Below are the code and all the weights of a small trained network. Each question names an input and a class and asks about switching units off, where a switched-off unit gives its printed mean instead of its output.

import numpy as np


def w(rows, s, z=0):
    codes = np.array(rows[::2]) - 128.0
    scale = np.full(codes.shape[1], s)
    scale[-1] = z or s
    return codes * scale


def f(y):
    return y / 2 * (1 + np.tanh(0.7978845608 * (y + 0.044715 * y**3)))


def log_softmax(a):
    a = a - a.max(-1, keepdims=True)
    return a - np.log(np.exp(a).sum(-1, keepdims=True))


def net(x, mask):
    res = np.array(x, float).reshape(1, 8) / 4 @ E
    y = f(res @ A[0][:, :-1].T + A[0][:, -1])
    res = res + np.where(mask, y, B[0][:, -1]) @ B[0][:, :-1]
    return log_softmax(res[-1] @ U[:, :-1].T + U[:, -1])


A, B = {}, {}
E = w([
[187,99,169,80,13,94],'x0',
[149,123,124,138,139,140],'x1',
[140,127,123,131,134,135],'x2',
[120,139,114,110,122,124],'x3',
[136,62,169,35,225,78],'x4',
[122,112,160,155,129,126],'x5',
[145,197,212,80,147,212],'x6',
[93,46,106,104,110,246],'x7',
],0.011)
A[0] = w([
[186,161,180,132,79,69,73],'n1',
[116,43,51,188,101,63,143],'n2',
[128,177,125,191,84,146,148],'n3',
[116,133,190,159,134,114,122],'n4',
[73,146,161,107,117,128,169],'n5',
[202,104,143,85,22,118,38],'n6',
[135,190,154,97,141,183,148],'n7',
[41,121,112,107,61,199,134],'n8',
[73,104,61,109,106,78,114],'n9',
[147,173,145,95,124,192,146],'n10',
[95,223,152,140,150,70,96],'n11',
[116,51,67,170,138,77,149],'n12',
[123,173,142,158,144,11,78],'n13',
[152,66,181,28,155,89,163],'n14',
[124,158,113,154,45,158,107],'n15',
[169,85,187,110,40,131,39],'n16',
[106,164,131,161,179,109,53],'n17',
[131,159,94,134,92,140,120],'n18',
[122,219,128,233,30,175,178],'n19',
[119,70,47,187,91,81,159],'n20',
[116,208,210,100,113,184,134],'n21',
[56,32,75,92,95,184,148],'n22',
[37,198,101,168,227,160,38],'n23',
[62,118,75,209,251,142,58],'n24',
[73,52,136,118,110,167,93],'n25',
[218,36,172,90,2,76,77],'n26',
[131,96,98,122,93,207,135],'n27',
[131,157,200,84,169,164,136],'n28',
[112,174,98,149,81,152,151],'n29',
[114,51,69,136,162,71,156],'n30',
[134,157,179,104,149,153,131],'n31',
[148,62,76,98,141,212,71],'n32',
[205,123,122,57,27,136,36],'n33',
[154,171,208,105,115,161,145],'n34',
[198,46,211,53,210,68,153],'n35',
[186,222,116,177,150,59,126],'n36',
[153,119,116,105,128,181,63],'n37',
[97,100,135,54,230,105,165],'n38',
[100,72,145,127,102,205,94],'n39',
[54,158,95,165,155,152,75],'n40',
[97,92,165,93,158,81,107],'n41',
[49,151,89,114,163,156,2],'n42',
[242,207,154,159,136,40,106],'n43',
[153,165,121,129,133,82,81],'n44',
[136,175,112,171,73,148,139],'n45',
[107,191,182,90,157,177,133],'n46',
],0.011,0.0026)
B[0] = w([
[57,157,162,117,181,150,187],'n1',
[211,187,204,135,76,110,202],'n2',
[148,2,81,99,122,84,173],'n3',
[133,123,131,111,114,137,144],'n4',
[157,137,134,124,114,119,140],'n5',
[63,136,105,191,119,218,197],'n6',
[170,213,105,129,75,93,168],'n7',
[115,109,133,71,172,144,184],'n8',
[173,157,141,135,102,133,165],'n9',
[178,126,181,126,90,114,164],'n10',
[101,106,180,78,193,160,184],'n11',
[201,204,172,142,65,88,185],'n12',
[144,124,178,104,168,161,201],'n13',
[107,33,49,135,109,87,222],'n14',
[113,90,79,119,122,100,174],'n15',
[39,185,88,172,120,193,184],'n16',
[82,152,127,149,187,218,153],'n17',
[123,102,97,107,136,98,149],'n18',
[134,10,49,92,91,18,221],'n19',
[212,167,180,131,73,94,195],'n20',
[220,180,184,148,89,71,187],'n21',
[150,125,226,56,193,142,202],'n22',
[48,156,98,189,125,158,193],'n23',
[74,149,106,189,109,182,201],'n24',
[113,112,198,71,144,166,169],'n25',
[77,189,96,202,123,178,235],'n26',
[107,106,176,81,160,141,179],'n27',
[195,151,120,168,95,97,182],'n28',
[172,97,79,121,148,108,166],'n29',
[173,174,122,184,123,45,183],'n30',
[157,146,139,127,88,102,162],'n31',
[107,109,185,89,159,169,181],'n32',
[79,179,102,200,161,162,193],'n33',
[194,190,118,135,105,109,179],'n34',
[136,22,88,131,102,108,251],'n35',
[106,119,190,45,208,152,198],'n36',
[134,133,152,121,133,144,145],'n37',
[102,61,26,115,77,73,203],'n38',
[120,145,182,37,176,162,176],'n39',
[74,136,76,167,91,165,165],'n40',
[162,82,101,107,115,128,174],'n41',
[92,163,115,156,129,170,154],'n42',
[101,105,179,61,178,202,219],'n43',
[142,110,181,107,179,165,157],'n44',
[119,47,73,107,104,67,172],'n45',
[216,201,149,193,98,75,177],'n46',
],0.0073,0.018)
U = w([
[157,33,45,111,115,94,248],'0',
[251,211,161,154,89,108,151],'1',
[127,117,201,46,207,179,37],'2',
[65,177,75,210,131,189,62],'3',
],0.013,0.0017)

Each question gives the input, the list of numbers given to net, and the class t.
The units are the neurons (one row each of A and B). Each row of codes is followed by its name. A weight is (code - 128) times the scale printed after its matrix; where a second scale follows, it is the last column's (A, B and U).
mask holds one flag per neuron, in row order. A switched-off neuron (its flag False) gives its mean, the last column of its row in B, instead of its output. The means were averaged over made-up inputs and are rounded, as every weight is.
A unit's drop is (log p(t) with every unit on - log p(t) with that unit switched off) / (log p(t) with every unit on - log p(t) with every unit switched off).
The circuit of an input: a set's keep is (log p(t) with only the set's units on - log p(t) with every unit switched off) / (log p(t) with every unit on - log p(t) with every unit switched off). Starting from the 12 units with the biggest drops (on a tie, the unit counted first), units are removed one at a time, each time the one whose removal leaves the highest keep (on an exact tie, the one counted first), for as long as the keep stays at least 0.8.
circuit, biggest first: the units of the circuit, biggest drop first
most important unit: the unit with the biggest drop
top k neurons: the k neurons with the biggest drops, biggest first
drop when u is switched off: that unit's drop, to one decimal
input [8,7,0,4,-6,1,-1,-5], class 3: most important unit	n26
input [6,-2,0,3,5,2,-1,-4], class 3: circuit, biggest first	(n26, n6)
input [-6,8,8,-2,-3,5,-2,6], class 2: top 4 neurons	(n22, n26, n39, n32)
input [6,-7,-6,-8,8,6,8,-6], class 0: top 2 neurons	(n35, n14)
input [-4,3,3,-7,-3,-3,6,-7], class 2: top 3 neurons	(n36, n43, n11)
input [-2,0,-8,8,-8,-3,-4,-8], class 0: top 2 neurons	(n19, n3)
input [6,3,-7,5,5,-2,-5,-4], class 3: top 3 neurons	(n26, n19, n6)
input [-5,2,6,-8,-8,-2,7,-1], class 0: top 2 neurons	(n19, n3)
input [7,-2,-3,7,7,0,8,4], class 1: top 2 neurons	(n21, n46)
input [3,3,1,6,-2,-2,6,6], class 1: top 4 neurons	(n21, n46, n7, n43)
input [7,8,3,-1,-5,2,-1,7], class 2: top 2 neurons	(n22, n39)
input [-8,-5,1,-8,8,-2,-2,6], class 0: top 2 neurons	(n38, n26)
input [8,6,7,2,-6,-2,4,-3], class 3: top 4 neurons	(n33, n6, n26, n16)
input [8,0,-8,2,-7,3,-8,1], class 1: top 2 neurons	(n2, n20)
input [-6,5,-2,1,2,-3,3,-5], class 3: circuit, biggest first	(n23)
input [8,6,-7,6,4,-3,-6,-8], class 2: top 3 neurons	(n43, n36, n13)
input [-7,6,2,-6,4,-8,-8,1], class 1: top 2 neurons	(n12, n2)
input [-3,-4,7,4,-5,-7,4,-4], class 0: drop when n19 is switched off	0.3
input [-5,-8,6,8,-1,-7,-4,0], class 3: drop when n24 is switched off	0.2
input [6,7,1,-2,7,-7,4,-5], class 0: most important unit	n35
input [2,-4,-6,8,-4,8,1,5], class 2: drop when n38 is switched off	0.6
input [5,6,8,2,-4,2,2,1], class 3: drop when n40 is switched off	0.0
